Below is a small trained network, with its code and all its weights. Each question gives an input and a target symbol and asks what happens when units are switched off, that is, made to give their printed mean instead of their output.

import numpy as np


def w(rows, s, z=0):
    codes = np.array(rows[::2]) - 128.0
    scale = np.full(codes.shape[1], s)
    scale[-1] = z or s
    return codes * scale


def f(y):
    return np.maximum(y, 0)


def softmax(a):
    e = np.exp(a - a.max(-1, keepdims=True))
    return e / e.sum(-1, keepdims=True)


def log_softmax(a):
    a = a - a.max(-1, keepdims=True)
    return a - np.log(np.exp(a).sum(-1, keepdims=True))


def net(x, mask):
    ids = ['αεμξπσ'.index(c) for c in x.split()]
    T = len(ids)
    res = E[ids] + P[:T]
    r = res
    for j in range(2):
        rows = slice(3 * j, 3 * j + 3)
        q, k, v = (r @ M[0][rows].T for M in (Q, K, V))
        z = softmax(np.where(np.tri(T) > 0, q @ k.T / 3**0.5, -1e9)) @ v
        o = O[0][rows]
        res = res + np.where(mask[j], z, o[:, -1]) @ o[:, :-1]
    y = f(res @ A[0][:, :-1].T + A[0][:, -1])
    res = res + np.where(mask[2:14], y, B[0][:, -1]) @ B[0][:, :-1]
    return log_softmax(res[-1] @ U[:, :-1].T + U[:, -1])


Q, K, V, O, A, B = {}, {}, {}, {}, {}, {}
E = w([
[253,170,208,52],'α',
[143,74,57,109],'ε',
[141,85,184,197],'μ',
[37,37,245,190],'ξ',
[41,137,134,143],'π',
[102,98,123,189],'σ',
],0.016)
P = w([
[40,1,87,80],'0',
[65,152,135,174],'1',
[84,166,128,164],'2',
[127,133,132,170],'3',
[127,143,134,175],'4',
[117,140,131,168],'5',
[111,136,137,168],'6',
[134,111,153,184],'7',
[125,113,148,175],'8',
[125,96,174,182],'9',
[188,71,200,212],'10',
],0.009)
Q[0] = w([
[196,196,217,90],'H0',
[129,155,138,69],'H0',
[56,53,177,140],'H0',
[187,132,46,80],'H1',
[204,156,104,79],'H1',
[87,90,136,245],'H1',
],0.013)
K[0] = w([
[173,216,180,158],'H0',
[183,112,196,116],'H0',
[157,41,150,66],'H0',
[135,211,95,220],'H1',
[127,185,115,252],'H1',
[82,37,95,53],'H1',
],0.013)
V[0] = w([
[120,123,122,36],'H0',
[177,67,75,102],'H0',
[163,101,157,110],'H0',
[231,111,74,252],'H1',
[95,155,248,112],'H1',
[24,122,18,203],'H1',
],0.012)
O[0] = w([
[255,183,219,110,113],'H0',
[200,122,169,154,134],'H0',
[170,193,118,160,124],'H0',
[118,70,50,148,78],'H1',
[79,208,212,164,134],'H1',
[70,67,217,29,248],'H1',
],0.009,0.016)
A[0] = w([
[170,198,108,15,150],'N0',
[101,70,196,171,180],'N1',
[90,128,135,84,188],'N2',
[115,114,179,40,99],'N3',
[105,126,132,183,125],'N4',
[228,112,148,11,27],'N5',
[96,88,58,155,124],'N6',
[132,136,118,117,233],'N7',
[126,160,64,189,173],'N8',
[160,75,170,122,61],'N9',
[70,50,98,153,253],'N10',
[68,112,125,107,161],'N11',
],0.012,0.003)
B[0] = w([
[139,191,67,135,138],'N0',
[79,169,51,71,255],'N1',
[156,139,100,85,196],'N2',
[202,125,155,141,245],'N3',
[69,150,146,159,144],'N4',
[141,116,107,247,155],'N5',
[149,206,230,150,142],'N6',
[121,78,71,121,130],'N7',
[254,103,127,84,136],'N8',
[163,114,146,172,181],'N9',
[127,127,53,173,205],'N10',
[154,171,108,127,203],'N11',
],0.0078,0.026)
U = w([
[179,139,110,209,6],'α',
[188,68,29,126,209],'ε',
[96,133,75,253,60],'μ',
[208,89,169,112,77],'ξ',
[114,134,153,202,168],'π',
[160,56,153,209,142],'σ',
],0.0064,0.002)

Each question gives the input, a string of symbols that net reads in full, and the target symbol t.
The units are the heads (3 rows each of Q, K, V and O) and the neurons (one row each of A and B). Each row of codes is followed by its name. A weight is (code - 128) times the scale printed after its matrix; where a second scale follows, it is the last column's (O, A, B and U).
mask holds one flag per unit, heads first, then neurons. A switched-off unit (its flag False) gives its mean, the last column of its rows in O or B, instead of its output. The means were averaged over made-up inputs and are rounded, as every weight is.
A unit's drop is (log p(t) with every unit on - log p(t) with that unit switched off) / (log p(t) with every unit on - log p(t) with every unit switched off).
The circuit of an input: a set's keep is (log p(t) with only the set's units on - log p(t) with every unit switched off) / (log p(t) with every unit on - log p(t) with every unit switched off). Starting from the 12 units with the biggest drops (on a tie, the unit counted first), units are removed one at a time, each time the one whose removal leaves the highest keep (on an exact tie, the one counted first), for as long as the keep stays at least 0.8.
circuit, biggest first: the units of the circuit, biggest drop first
top k neurons: the k neurons with the biggest drops, biggest first
drop of u: that unit's drop, to one decimal
input π σ σ σ σ σ ξ ξ σ ξ, target ξ: circuit, biggest first	(H1, N3)
input ξ μ α μ σ α ξ σ σ, target π: circuit, biggest first	(H1, N10)
input α σ ξ π π σ σ π, target α: circuit, biggest first	(H1, N8)
input ξ σ π μ μ π, target π: circuit, biggest first	(H1)
input ε σ α σ σ π ξ ε, target σ: circuit, biggest first	(H0, N5, N1, N11)
input μ σ σ π ε σ μ μ, target μ: circuit, biggest first	(H1, N3, N2)
input μ μ ξ σ σ σ μ σ π, target μ: circuit, biggest first	(H1, H0, N3)
input μ σ μ μ μ σ σ μ, target μ: circuit, biggest first	(H1, H0, N3)
input μ π σ π α π π σ, target μ: circuit, biggest first	(H1, N3, N2)
input ε σ σ π π, target σ: top 2 neurons	(N5, N1)
input π α σ σ σ, target ξ: top 2 neurons	(N10, N3)
input α α σ π, target α: drop of H1	0.9
input α σ σ, target α: drop of N8	1.2
input α π σ σ π ξ π σ σ μ, target α: drop of N11	-0.1
input π σ σ ξ σ μ σ α σ σ α, target σ: drop of N1	0.4
input π π μ α α μ, target ξ: top neuron	(N10)
